Here is a tiny trained network, its code and every weight. The questions are about switching its units off for an input and a class, where a switched-off unit gives its printed mean instead of its output.

import numpy as np


def w(rows, s, z=0):
    codes = np.array(rows[::2]) - 128.0
    scale = np.full(codes.shape[1], s)
    scale[-1] = z or s
    return codes * scale


def f(y):
    return np.maximum(y, 0)


def log_softmax(a):
    a = a - a.max(-1, keepdims=True)
    return a - np.log(np.exp(a).sum(-1, keepdims=True))


def net(x, mask):
    res = np.array(x, float).reshape(1, 3) / 4 @ E
    y = f(res @ A[0][:, :-1].T + A[0][:, -1])
    res = res + np.where(mask, y, B[0][:, -1]) @ B[0][:, :-1]
    return log_softmax(res[-1] @ U[:, :-1].T + U[:, -1])


A, B = {}, {}
E = w([
[49,84,125,103,171,254,124,91],'x0',
[135,131,233,75,161,106,222,121],'x1',
[126,222,98,105,185,211,140,227],'x2',
],0.0086)
A[0] = w([
[165,109,88,187,53,57,71,104,179],'neuron 1',
[108,211,98,117,196,128,137,200,215],'neuron 2',
[109,148,91,136,149,150,93,214,109],'neuron 3',
[88,179,13,156,132,162,75,141,210],'neuron 4',
[176,126,154,200,41,12,129,158,176],'neuron 5',
[110,203,71,122,146,153,123,174,114],'neuron 6',
[104,95,255,48,175,119,198,109,253],'neuron 7',
[97,191,83,113,218,178,166,168,190],'neuron 8',
[181,130,109,156,40,50,82,153,151],'neuron 9',
[119,123,34,119,137,192,76,177,220],'neuron 10',
[83,90,154,54,148,120,147,104,122],'neuron 11',
[93,125,22,141,153,191,105,156,194],'neuron 12',
[114,186,199,97,131,106,219,175,148],'neuron 13',
[62,12,116,124,117,157,95,35,153],'neuron 14',
[11,61,132,152,109,189,99,57,142],'neuron 15',
[202,145,127,186,56,29,100,103,150],'neuron 16',
[136,171,85,171,149,171,114,174,94],'neuron 17',
],0.0073,0.0036)
B[0] = w([
[47,108,116,182,42,94,111,81,199],'neuron 1',
[195,179,122,79,123,94,101,157,202],'neuron 2',
[202,173,95,92,113,114,55,179,167],'neuron 3',
[197,142,5,150,136,142,27,161,197],'neuron 4',
[54,142,143,165,65,28,148,82,220],'neuron 5',
[173,186,115,60,111,101,42,209,173],'neuron 6',
[133,137,247,69,189,103,207,149,249],'neuron 7',
[167,131,170,77,143,117,81,180,202],'neuron 8',
[60,127,113,186,24,36,98,119,195],'neuron 9',
[157,117,53,126,130,174,5,139,195],'neuron 10',
[77,108,190,120,151,154,144,180,167],'neuron 11',
[175,124,50,139,116,201,24,168,190],'neuron 12',
[188,181,152,84,159,58,200,94,202],'neuron 13',
[44,17,142,179,131,220,136,95,195],'neuron 14',
[55,57,134,167,169,254,96,140,191],'neuron 15',
[52,139,164,152,38,61,113,96,208],'neuron 16',
[181,170,86,94,114,120,97,207,165],'neuron 17',
],0.0067,0.011)
U = w([
[185,192,207,54,201,75,237,117,150],'0',
[64,131,129,194,3,50,119,75,179],'1',
[124,66,30,196,132,204,82,91,2],'2',
[77,47,220,113,181,212,146,118,168],'3',
[220,184,66,81,130,135,23,198,119],'4',
],0.0074,0.0021)

Each question gives the input, the list of numbers given to net, and the class t.
The units are the neurons (one row each of A and B). Each row of codes is followed by its name. A weight is (code - 128) times the scale printed after its matrix; where a second scale follows, it is the last column's (A, B and U).
mask holds one flag per neuron, in row order. A switched-off neuron (its flag False) gives its mean, the last column of its row in B, instead of its output. The means were averaged over made-up inputs and are rounded, as every weight is.
A unit's drop is (log p(t) with every unit on - log p(t) with that unit switched off) / (log p(t) with every unit on - log p(t) with every unit switched off).
The circuit of an input: a set's keep is (log p(t) with only the set's units on - log p(t) with every unit switched off) / (log p(t) with every unit on - log p(t) with every unit switched off). Starting from the 12 units with the biggest drops (on a tie, the unit counted first), units are removed one at a time, each time the one whose removal leaves the highest keep (on an exact tie, the one counted first), for as long as the keep stays at least 0.8.
units of the circuit, in order: the units of the circuit, biggest drop first
top k neurons: the k neurons with the biggest drops, biggest first
drop of u: that unit's drop, to one decimal
input [-8,4,7], class 0: units of the circuit, in order	[neuron 13]
input [1,-5,-4], class 2: top 3 neurons	[neuron 15; neuron 14; neuron 7]
input [0,7,-8], class 3: units of the circuit, in order	[neuron 14; neuron 7]
input [4,6,7], class 0: top 2 neurons	[neuron 7; neuron 13]
input [3,6,7], class 0: top 3 neurons	[neuron 7; neuron 13; neuron 4]
input [4,8,-1], class 0: top 2 neurons	[neuron 7; neuron 13]
input [8,8,3], class 0: top 2 neurons	[neuron 7; neuron 13]
input [-8,4,4], class 0: top 2 neurons	[neuron 13; neuron 1]
input [3,0,-2], class 3: drop of neuron 4	0.1
input [6,-1,-7], class 3: drop of neuron 11	0.0
input [2,-1,-3], class 3: drop of neuron 12	0.1
